The symbols move the points like this.
l: z842->z623, z308->z719, z458->z528, z494->z914, z665->z81, z406->z343, z245->z793, z719->z308, z723->z175, z133->z560, z449->z400, z900->z220, z281->z122, z77->z851, z81->z665, z460->z586, z335->z288, z793->z245, z890->z548, z155->z381, z358->z783, z220->z900, z894->z982, z273->z594, z289->z768, z783->z358, z385->z345, z304->z564, z118->z601, z399->z883, z309->z552, z397->z716, z815->z144, z982->z894, z322->z407, z463->z921, z345->z385, z140->z743, z776->z578, z286->z128, z743->z140, z255->z260, z379->z383, z778->z827, z55->z413, z18->z217, z143->z953, z126->z57, z87->z840, z144->z815, z85->z909, z794->z546, z288->z335, z552->z309, z383->z379, z730->z976, z123->z769, z564->z304, z623->z842, z536->z530, z936->z577, z594->z273, z40->z387, z840->z87, z175->z723, z981->z353, z986->z570, z263->z131, z530->z536, z353->z981, z580->z329, z548->z890, z604->z105, z381->z155, z601->z118, z716->z397, z217->z18, z387->z40, z128->z286, z560->z133, z803->z392, z883->z399, z329->z580, z392->z803, z976->z730, z851->z77, z444->z624, z105->z604, z827->z778, z260->z255, z921->z463, z914->z494, z413->z55, z909->z85, z768->z289, z769->z123, z24->z193, z122->z281, z181->z474, z474->z181, z343->z406, z131->z263, z577->z936, z528->z458, z624->z444, z578->z776, z953->z143, z400->z449, z193->z24, z546->z794, z407->z322, z57->z126, z586->z460, z570->z986
u: z842->z890, z308->z181, z458->z594, z494->z85, z665->z530, z406->z976, z245->z286, z719->z474, z723->z345, z133->z281, z449->z105, z186->z769, z281->z133, z77->z815, z298->z894, z81->z536, z460->z397, z335->z353, z793->z128, z890->z842, z155->z754, z358->z986, z220->z738, z894->z298, z273->z528, z289->z329, z783->z570, z385->z175, z304->z217, z754->z155, z118->z255, z399->z258, z309->z379, z397->z460, z815->z77, z322->z921, z463->z407, z345->z723, z140->z57, z776->z87, z286->z245, z743->z126, z255->z118, z379->z309, z778->z387, z55->z131, z18->z564, z143->z577, z126->z743, z87->z776, z738->z220, z144->z851, z258->z399, z85->z494, z794->z392, z288->z981, z552->z383, z383->z552, z730->z343, z564->z18, z623->z548, z536->z81, z936->z953, z594->z458, z40->z827, z840->z578, z175->z385, z981->z288, z986->z358, z263->z413, z530->z665, z353->z335, z580->z768, z548->z623, z604->z400, z601->z260, z716->z586, z217->z304, z387->z778, z128->z793, z560->z122, z803->z546, z329->z289, z392->z794, z976->z406, z851->z144, z444->z24, z105->z449, z827->z40, z260->z601, z921->z322, z914->z909, z413->z263, z909->z914, z768->z580, z769->z186, z24->z444, z122->z560, z181->z308, z474->z719, z343->z730, z131->z55, z577->z143, z528->z273, z624->z193, z578->z840, z953->z936, z400->z604, z193->z624, z546->z803, z407->z463, z57->z140, z586->z716, z570->z783
t: z842->z345, z308->z564, z458->z407, z494->z570, z406->z128, z245->z730, z719->z304, z723->z890, z133->z840, z449->z851, z186->z379, z900->z335, z281->z578, z77->z400, z298->z55, z81->z258, z460->z329, z335->z900, z793->z976, z890->z723, z155->z302, z358->z909, z220->z288, z894->z131, z273->z921, z289->z397, z783->z85, z385->z623, z304->z719, z118->z387, z399->z536, z309->z769, z397->z289, z815->z604, z982->z263, z322->z528, z463->z594, z345->z842, z140->z936, z776->z122, z286->z343, z743->z577, z255->z778, z379->z186, z778->z255, z55->z298, z18->z181, z302->z155, z143->z126, z126->z143, z87->z560, z738->z981, z144->z105, z258->z81, z85->z783, z794->z193, z288->z220, z552->z123, z730->z245, z123->z552, z564->z308, z623->z385, z536->z399, z936->z140, z594->z463, z40->z601, z840->z133, z175->z548, z981->z738, z986->z914, z263->z982, z530->z883, z580->z586, z548->z175, z604->z815, z601->z40, z716->z768, z217->z474, z387->z118, z128->z406, z560->z87, z803->z444, z883->z530, z329->z460, z392->z624, z976->z793, z851->z449, z444->z803, z105->z144, z827->z260, z260->z827, z921->z273, z914->z986, z909->z358, z768->z716, z769->z309, z24->z546, z122->z776, z181->z18, z474->z217, z343->z286, z131->z894, z577->z743, z528->z322, z624->z392, z578->z281, z953->z57, z400->z77, z193->z794, z546->z24, z407->z458, z57->z953, z586->z580, z570->z494
p: z842->z87, z308->z894, z458->z140, z494->z40, z665->z768, z406->z193, z245->z803, z719->z982, z723->z122, z133->z385, z449->z379, z186->z851, z281->z175, z298->z181, z81->z289, z460->z399, z335->z381, z793->z392, z890->z776, z155->z288, z358->z255, z220->z302, z894->z308, z273->z126, z289->z81, z783->z260, z385->z133, z304->z263, z754->z981, z118->z986, z399->z460, z309->z105, z397->z258, z815->z123, z982->z719, z322->z577, z463->z953, z345->z560, z140->z458, z776->z890, z286->z546, z743->z528, z255->z358, z379->z449, z778->z909, z55->z18, z18->z55, z302->z220, z143->z921, z126->z273, z87->z842, z144->z769, z258->z397, z85->z827, z794->z128, z288->z155, z552->z604, z383->z400, z730->z444, z123->z815, z564->z131, z623->z840, z536->z329, z936->z407, z594->z57, z40->z494, z840->z623, z175->z281, z981->z754, z986->z118, z263->z304, z530->z580, z580->z530, z548->z578, z604->z552, z381->z335, z601->z570, z217->z413, z387->z914, z128->z794, z560->z345, z803->z245, z883->z586, z329->z536, z392->z793, z976->z624, z851->z186, z444->z730, z105->z309, z827->z85, z260->z783, z921->z143, z914->z387, z413->z217, z909->z778, z768->z665, z769->z144, z24->z343, z122->z723, z181->z298, z343->z24, z131->z564, z577->z322, z528->z743, z624->z976, z578->z548, z953->z463, z400->z383, z193->z406, z546->z286, z407->z936, z57->z594, z586->z883, z570->z601
h: z842->z827, z308->z220, z494->z776, z665->z803, z406->z460, z245->z768, z719->z900, z723->z601, z133->z358, z449->z577, z186->z528, z900->z719, z281->z986, z77->z140, z81->z392, z460->z406, z335->z304, z793->z289, z890->z40, z155->z131, z358->z133, z220->z308, z894->z302, z273->z769, z289->z793, z783->z560, z385->z255, z304->z335, z754->z55, z118->z175, z399->z193, z309->z921, z397->z976, z815->z57, z322->z379, z463->z552, z345->z260, z140->z77, z776->z494, z286->z580, z743->z851, z255->z385, z379->z322, z778->z623, z55->z754, z18->z981, z302->z894, z143->z105, z126->z144, z87->z85, z738->z181, z144->z126, z258->z624, z85->z87, z794->z536, z288->z564, z552->z463, z383->z407, z730->z716, z123->z594, z564->z288, z623->z778, z536->z794, z936->z400, z594->z123, z40->z890, z840->z909, z175->z118, z981->z18, z986->z281, z263->z381, z530->z546, z353->z217, z580->z286, z548->z387, z604->z953, z381->z263, z601->z723, z716->z730, z217->z353, z387->z548, z128->z329, z560->z783, z803->z665, z883->z24, z329->z128, z392->z81, z976->z397, z851->z743, z105->z143, z827->z842, z260->z345, z921->z309, z914->z578, z909->z840, z768->z245, z769->z273, z24->z883, z122->z570, z181->z738, z343->z586, z131->z155, z577->z449, z528->z186, z624->z258, z578->z914, z953->z604, z400->z936, z193->z399, z546->z530, z407->z383, z57->z815, z586->z343, z570->z122
o: z842->z81, z308->z126, z494->z128, z665->z623, z406->z570, z245->z909, z719->z57, z723->z399, z133->z716, z449->z981, z900->z815, z281->z586, z298->z528, z81->z842, z460->z122, z335->z604, z793->z85, z890->z536, z155->z309, z358->z730, z220->z144, z894->z273, z273->z894, z289->z87, z783->z976, z304->z953, z754->z379, z118->z24, z399->z723, z309->z155, z397->z560, z815->z900, z982->z594, z322->z55, z463->z263, z345->z258, z140->z474, z776->z329, z286->z914, z743->z181, z255->z444, z379->z754, z778->z803, z55->z322, z18->z577, z302->z769, z143->z564, z126->z308, z87->z289, z738->z851, z144->z220, z258->z345, z85->z793, z794->z40, z288->z105, z552->z381, z730->z358, z564->z143, z623->z665, z536->z890, z936->z217, z594->z982, z40->z794, z840->z768, z175->z883, z981->z449, z986->z343, z263->z463, z530->z548, z353->z400, z580->z578, z548->z530, z604->z335, z381->z552, z601->z193, z716->z133, z217->z936, z387->z546, z128->z494, z560->z397, z803->z778, z883->z175, z329->z776, z392->z827, z976->z783, z851->z738, z444->z255, z105->z288, z827->z392, z260->z624, z921->z131, z914->z286, z413->z407, z909->z245, z768->z840, z769->z302, z24->z118, z122->z460, z181->z743, z474->z140, z343->z986, z131->z921, z577->z18, z528->z298, z624->z260, z578->z580, z953->z304, z400->z353, z193->z601, z546->z387, z407->z413, z57->z719, z586->z281, z570->z406
d: z842->z379, z308->z406, z458->z255, z494->z143, z406->z308, z245->z217, z719->z343, z723->z769, z133->z77, z449->z87, z186->z345, z900->z586, z281->z815, z77->z133, z298->z624, z81->z754, z460->z220, z335->z580, z793->z18, z890->z309, z155->z536, z358->z140, z220->z460, z894->z193, z273->z601, z289->z981, z783->z743, z304->z286, z754->z81, z118->z594, z399->z302, z309->z890, z397->z738, z815->z281, z982->z24, z322->z827, z463->z387, z345->z186, z140->z358, z776->z105, z286->z304, z743->z783, z255->z458, z379->z842, z778->z407, z55->z392, z18->z793, z302->z399, z143->z494, z126->z570, z87->z449, z738->z397, z144->z122, z85->z577, z794->z131, z288->z329, z552->z548, z383->z623, z730->z474, z123->z175, z564->z128, z623->z383, z536->z155, z936->z909, z594->z118, z40->z921, z840->z400, z175->z123, z981->z289, z986->z57, z263->z546, z530->z381, z353->z768, z580->z335, z548->z552, z604->z578, z381->z530, z601->z273, z217->z245, z387->z463, z128->z564, z560->z851, z803->z413, z329->z288, z392->z55, z976->z181, z851->z560, z105->z776, z827->z322, z260->z528, z921->z40, z914->z953, z413->z803, z909->z936, z768->z353, z769->z723, z24->z982, z122->z144, z181->z976, z474->z730, z343->z719, z131->z794, z577->z85, z528->z260, z624->z298, z578->z604, z953->z914, z400->z840, z193->z894, z546->z263, z407->z778, z57->z986, z586->z900, z570->z126

In the rows, 143 means zero.

The rows follow the links: the fewer symbols apart two points are, the more alike their rows tend to be.

Each row is also shifted at random along 4 hidden directions that mean nothing.

Some points, each with a row of numbers:
z719: [ 168,  145,  130,  148,  140,  116,  150,  155,  136,  149,  138,  163,  140,  141,  132,  138,  124,  136,  118,  145,  156,  162,  156,  147,  135,  149,  135,  126,  155,  149,  150,  134,  151,  159,  128,  165,  142,  157,  144,  166,  128]
z304: [ 140,  148,  126,  142,  126,  142,  137,  165,  138,  127,  139,  148,  146,  135,  116,  148,  125,  127,  115,  137,  138,  163,  154,  153,  149,  139,  152,  123,  163,  140,  155,  139,  125,  168,  122,  173,  127,  151,  163,  162,  120]
z601: [ 132,  138,  151,  138,  159,  122,  157,  122,  135,  146,  154,  150,  136,  153,  179,  144,  159,  168,  160,  141,  159,  141,  154,  122,  119,  163,  128,  152,  133,  150,  155,  147,  150,  150,  175,  140,  167,  145,  119,  138,  162]
z345: [ 158,  129,  150,  139,  155,  153,  154,  118,  148,  158,  146,  142,  140,  154,  160,  144,  160,  149,  160,  152,  153,  119,  141,  143,  131,  144,  135,  164,  125,  145,  129,  158,  153,  130,  161,  123,  159,  133,  118,  126,  163]
z399: [ 137,  134,  146,  150,  150,  154,  136,  144,  132,  120,  152,  143,  154,  157,  158,  138,  145,  157,  149,  139,  124,  118,  112,  134,  153,  135,  136,  154,  143,  150,  114,  163,  132,  122,  163,  136,  150,  140,  148,  148,  148]
z768: [ 139,  147,  159,  143,  133,  129,  147,  111,  155,  155,  132,  140,  139,  142,  130,  134,  140,  133,  139,  157,  154,  136,  131,  156,  125,  154,  144,  148,  152,  141,  140,  139,  170,  141,  129,  131,  133,  122,  133,  140,  166]
z126: [ 103,  130,  140,  148,  161,  126,  163,  149,  146,  147,  149,  164,  142,  121,  169,  154,  148,  153,  149,  139,  142,  163,  188,  148,  123,  159,  136,  127,  118,  155,  158,  141,  122,  159,  152,  177,  161,  168,  135,  163,  129]
z548: [ 107,  154,  138,  150,  122,  114,  143,  168,  135,  140,  152,  138,  139,  172,  129,  153,  139,  142,  140,  137,  149,  154,  154,  134,  132,  142,  139,  159,  153,  139,  144,  153,  151,  151,  125,  148,  139,  141,  141,  123,  139]
z24: [ 138,  137,  140,  135,  140,  188,  109,  173,  143,  104,  142,  145,  172,  152,  148,  134,  151,  143,  120,  129,  114,  106,  107,  125,  176,  129,  150,  132,  185,  164,  125,  159,   90,  131,  170,  135,  139,  164,  168,  155,  126]
z383: [ 132,  154,  143,  145,  135,  126,  152,  138,  138,  169,  148,  138,  130,  157,  130,  153,  140,  135,  140,  137,  163,  157,  153,  138,  135,  139,  140,  146,  145,  138,  144,  133,  166,  144,  123,  140,  140,  155,  142,  110,  149]
z133: [ 123,  146,  145,  155,  127,  162,  158,  167,  159,  151,  132,  154,  145,  134,  141,  140,  148,  124,  124,  146,  135,  138,  160,  170,  139,  131,  143,  146,  151,  148,  129,  144,  123,  134,  131,  147,  142,  153,  147,  153,  133]
z827: [ 181,  138,  151,  128,  150,  157,  136,  130,  144,  153,  146,  127,  159,  150,  163,  148,  169,  156,  155,  147,  145,  134,  149,  128,  151,  146,  154,  152,  147,  134,  153,  142,  138,  143,  150,  127,  148,  137,  142,  117,  148]
z353: [ 222,  129,  147,  140,  125,  204,  150,  150,  162,  161,  125,  134,  150,  124,  134,  134,  135,  118,  132,  138,  130,  150,  160,  177,  162,  109,  151,  118,  167,  164,  118,  124,  110,  120,  122,  138,  116,  171,  157,  148,  134]
z842: [ 175,  119,  157,  126,  152,  162,  164,  110,  150,  168,  151,  124,  139,  141,  169,  147,  166,  163,  179,  135,  144,  135,  171,  158,  130,  132,  138,  154,  133,  156,  131,  141,  129,  130,  162,  127,  145,  153,  127,  122,  170]
z220: [  48,  130,  120,  168,  148,  129,  157,  188,  138,  114,  153,  169,  155,  131,  146,  155,  127,  124,  143,  133,  121,  174,  179,  156,  144,  115,  146,  131,  133,  144,  126,  134,  105,  137,  132,  188,  147,  172,  167,  174,  103]
z289: [ 120,  112,  155,  130,  151,  166,  156,  114,  149,  145,  130,  134,  153,  125,  166,  135,  155,  152,  173,  147,  132,  137,  160,  175,  144,  122,  150,  144,  136,  160,  130,  134,  105,  131,  161,  139,  131,  147,  127,  158,  160]
z413: [  77,  125,  138,  132,  148,  145,  144,  128,  140,  151,  151,  128,  147,  136,  151,  151,  139,  142,  138,  133,  159,  156,  172,  129,  142,  135,  148,  129,  159,  152,  155,  126,  135,  145,  156,  157,  146,  160,  141,  135,  138]
z186: [  47,  168,  126,  171,  149,   90,  162,  176,  131,  144,  171,  144,  132,  160,  134,  162,  137,  136,  143,  140,  170,  169,  147,  116,  143,  137,  142,  156,  114,  114,  150,  148,  186,  142,  123,  163,  172,  141,  150,  133,  118]
z743: [  47,  156,  132,  165,  163,  142,  144,  169,  130,  128,  153,  153,  143,  116,  148,  142,  152,  135,  145,  146,  142,  151,  117,  125,  168,  147,  160,  132,  129,  128,  155,  150,  147,  144,  151,  160,  164,  143,  154,  165,  124]
z258: [ 158,  133,  133,  144,  144,  110,  167,  130,  137,  165,  158,  146,  143,  158,  150,  154,  153,  142,  148,  145,  161,  148,  179,  144,  122,  135,  129,  151,  121,  142,  124,  131,  158,  139,  140,  143,  152,  149,  121,  145,  135]
z783: [ 108,  156,  137,  153,  152,  120,  156,  159,  147,  142,  145,  146,  144,  130,  144,  154,  158,  136,  140,  159,  153,  153,  150,  143,  133,  157,  149,  144,  130,  113,  159,  148,  161,  154,  140,  159,  156,  129,  137,  165,  128]
z217: [ 129,  144,  146,  143,  136,  150,  132,  138,  148,  141,  137,  136,  141,  125,  125,  139,  134,  133,  132,  152,  149,  146,  125,  142,  157,  142,  156,  125,  160,  132,  154,  134,  157,  145,  131,  147,  138,  147,  150,  153,  141]
z131: [ 155,  136,  136,  137,  155,  120,  130,  136,  123,  138,  162,  136,  150,  148,  143,  151,  133,  151,  153,  125,  151,  163,  149,  122,  146,  140,  147,  140,  139,  141,  146,  137,  155,  157,  140,  152,  144,  139,  153,  134,  128]
z400: [ 105,  142,  148,  151,  140,  148,  160,  144,  150,  160,  127,  137,  129,  131,  135,  144,  133,  140,  155,  140,  155,  149,  156,  157,  138,  151,  145,  134,  143,  144,  155,  133,  154,  152,  132,  149,  136,  152,  140,  132,  155]
z40: [ 128,  164,  153,  146,  144,  132,  112,  142,  132,  118,  157,  131,  160,  160,  137,  136,  150,  163,  153,  146,  128,  125,   93,  109,  156,  163,  157,  165,  138,  125,  167,  171,  160,  150,  152,  133,  148,  110,  155,  133,  146]
z560: [ 156,  124,  144,  136,  153,  157,  174,  128,  163,  172,  130,  150,  143,  130,  161,  152,  161,  147,  164,  149,  145,  142,  177,  176,  120,  137,  137,  150,  129,  158,  132,  141,  124,  125,  153,  140,  156,  155,  123,  156,  153]
z909: [ 155,  150,  154,  143,  128,  170,  135,  152,  160,  154,  133,  136,  152,  129,  138,  145,  147,  139,  137,  140,  138,  138,  150,  163,  149,  149,  152,  137,  155,  142,  158,  135,  125,  149,  140,  133,  132,  140,  149,  149,  138]
z263: [ 131,  137,  148,  129,  152,  171,  107,  135,  133,  120,  146,  132,  154,  153,  140,  131,  134,  158,  128,  135,  122,  130,  111,  117,  168,  148,  144,  139,  160,  157,  137,  150,  133,  149,  149,  135,  138,  139,  163,  131,  143]
z260: [ 234,  141,  139,  128,  147,  181,  142,  147,  151,  158,  143,  146,  161,  139,  155,  150,  173,  145,  130,  146,  146,  128,  154,  142,  153,  140,  152,  145,  151,  137,  141,  141,  124,  125,  154,  129,  151,  145,  148,  135,  134]
z894: [ 168,  155,  132,  147,  151,  103,  143,  158,  110,  136,  163,  147,  146,  154,  132,  154,  132,  146,  127,  149,  149,  157,  133,  116,  148,  146,  134,  145,  132,  122,  144,  145,  176,  152,  132,  152,  145,  132,  151,  138,  127]
z528: [ 183,  135,  148,  133,  159,  172,  147,  131,  136,  163,  143,  136,  135,  127,  168,  150,  163,  147,  145,  144,  144,  126,  144,  128,  159,  137,  135,  139,  133,  158,  145,  135,  148,  130,  163,  128,  156,  153,  138,  130,  153]
z624: [ 171,  160,  131,  144,  149,  144,  127,  158,  131,  120,  157,  135,  159,  155,  134,  148,  154,  143,  123,  158,  139,  129,  104,  115,  167,  137,  155,  150,  148,  118,  136,  152,  158,  131,  149,  128,  158,  120,  156,  156,  127]
z840: [ 108,  150,  153,  143,  130,  163,  146,  147,  152,  146,  134,  140,  151,  138,  132,  137,  143,  134,  143,  145,  133,  141,  136,  168,  145,  144,  154,  143,  147,  139,  137,  154,  128,  139,  136,  135,  133,  140,  147,  145,  148]

From each start, follow one symbol. Which point do you reach?
Answers are names.
---
[  71,  139,  139,  156,  155,  111,  157,  131,  141,  144,  141,  144,  127,  135,  145,  143,  130,  154,  173,  140,  147,  168,  163,  157,  123,  156,  135,  153,  114,  143,  157,  145,  149,  160,  147,  170,  143,  143,  131,  143,  158]
o: z288
---
[ 144,  150,  140,  144,  140,   91,  177,  129,  151,  178,  143,  143,  126,  139,  133,  153,  144,  137,  164,  161,  175,  175,  197,  162,   98,  158,  136,  157,  111,  124,  155,  128,  175,  161,  115,  159,  141,  122,  116,  141,  148]
t: z560
---
[ 179,  162,  121,  150,  116,  102,  155,  183,  142,  164,  159,  157,  127,  168,  118,  155,  132,  137,  110,  133,  167,  165,  163,  144,  135,  144,  125,  143,  130,  131,  132,  144,  174,  147,  105,  166,  147,  150,  147,  126,  119]
h: z594
---
[ 188,  132,  159,  147,  167,  163,  163,   97,  156,  173,  121,  144,  119,  126,  163,  133,  147,  146,  174,  155,  149,  119,  120,  156,  137,  162,  129,  159,  115,  160,  147,  135,  180,  131,  163,  122,  160,  138,  108,  137,  192]
l: z77
---
[ 147,  146,  141,  137,  148,  149,  132,  159,  133,  141,  144,  158,  142,  154,  145,  141,  147,  143,  115,  136,  136,  138,  136,  129,  154,  158,  134,  138,  152,  148,  145,  147,  139,  149,  158,  139,  152,  158,  149,  127,  131]
l: z273
---
[ 154,  131,  144,  127,  146,  119,  158,  113,  152,  158,  132,  156,  135,  140,  157,  137,  145,  145,  139,  156,  160,  137,  178,  153,  113,  165,  127,  141,  153,  161,  159,  131,  142,  162,  162,  153,  147,  156,  108,  168,  154]
t: z286
---
[ 103,  153,  146,  157,  137,  133,  144,  155,  145,  124,  143,  141,  145,  140,  133,  143,  141,  148,  167,  143,  127,  151,  133,  161,  146,  143,  148,  152,  134,  136,  140,  161,  131,  150,  139,  151,  130,  124,  152,  151,  147]
t: z122
---
[ 131,  151,  134,  151,  128,  128,  160,  162,  162,  143,  136,  156,  130,  152,  137,  141,  141,  134,  132,  144,  150,  151,  164,  161,  121,  150,  131,  152,  146,  145,  145,  149,  139,  145,  127,  149,  143,  150,  137,  158,  143]
d: z815
---
[ 119,  141,  145,  147,  145,  139,  147,  154,  139,  133,  154,  132,  146,  160,  145,  145,  148,  157,  163,  129,  138,  147,  154,  144,  141,  137,  139,  164,  137,  141,  135,  156,  129,  139,  144,  145,  145,  145,  152,  128,  146]
o: z536
---
[ 131,  158,  144,  145,  141,  111,  148,  142,  139,  133,  146,  142,  154,  138,  130,  151,  139,  136,  151,  167,  154,  162,  144,  141,  135,  142,  165,  140,  142,  103,  160,  141,  162,  157,  134,  151,  142,  115,  141,  167,  125]
l: z245
---
[ 183,  146,  149,  140,  140,  151,  141,  148,  148,  138,  139,  141,  149,  123,  142,  138,  150,  155,  157,  146,  135,  148,  150,  150,  139,  151,  155,  147,  138,  137,  167,  147,  120,  153,  145,  156,  133,  136,  150,  155,  146]
o: z128
---
[ 125,  136,  141,  143,  143,  133,  155,  140,  151,  145,  133,  153,  144,  134,  143,  132,  149,  129,  121,  157,  154,  148,  157,  151,  137,  148,  147,  131,  162,  147,  146,  131,  143,  152,  148,  149,  145,  150,  129,  174,  130]
d: z474
---
[ 155,  160,  134,  155,  123,  103,  158,  175,  149,  156,  135,  167,  136,  154,  126,  152,  144,  127,  127,  147,  166,  162,  184,  149,  117,  159,  140,  144,  145,  132,  159,  140,  155,  162,  135,  162,  151,  143,  133,  162,  124]
h: z281
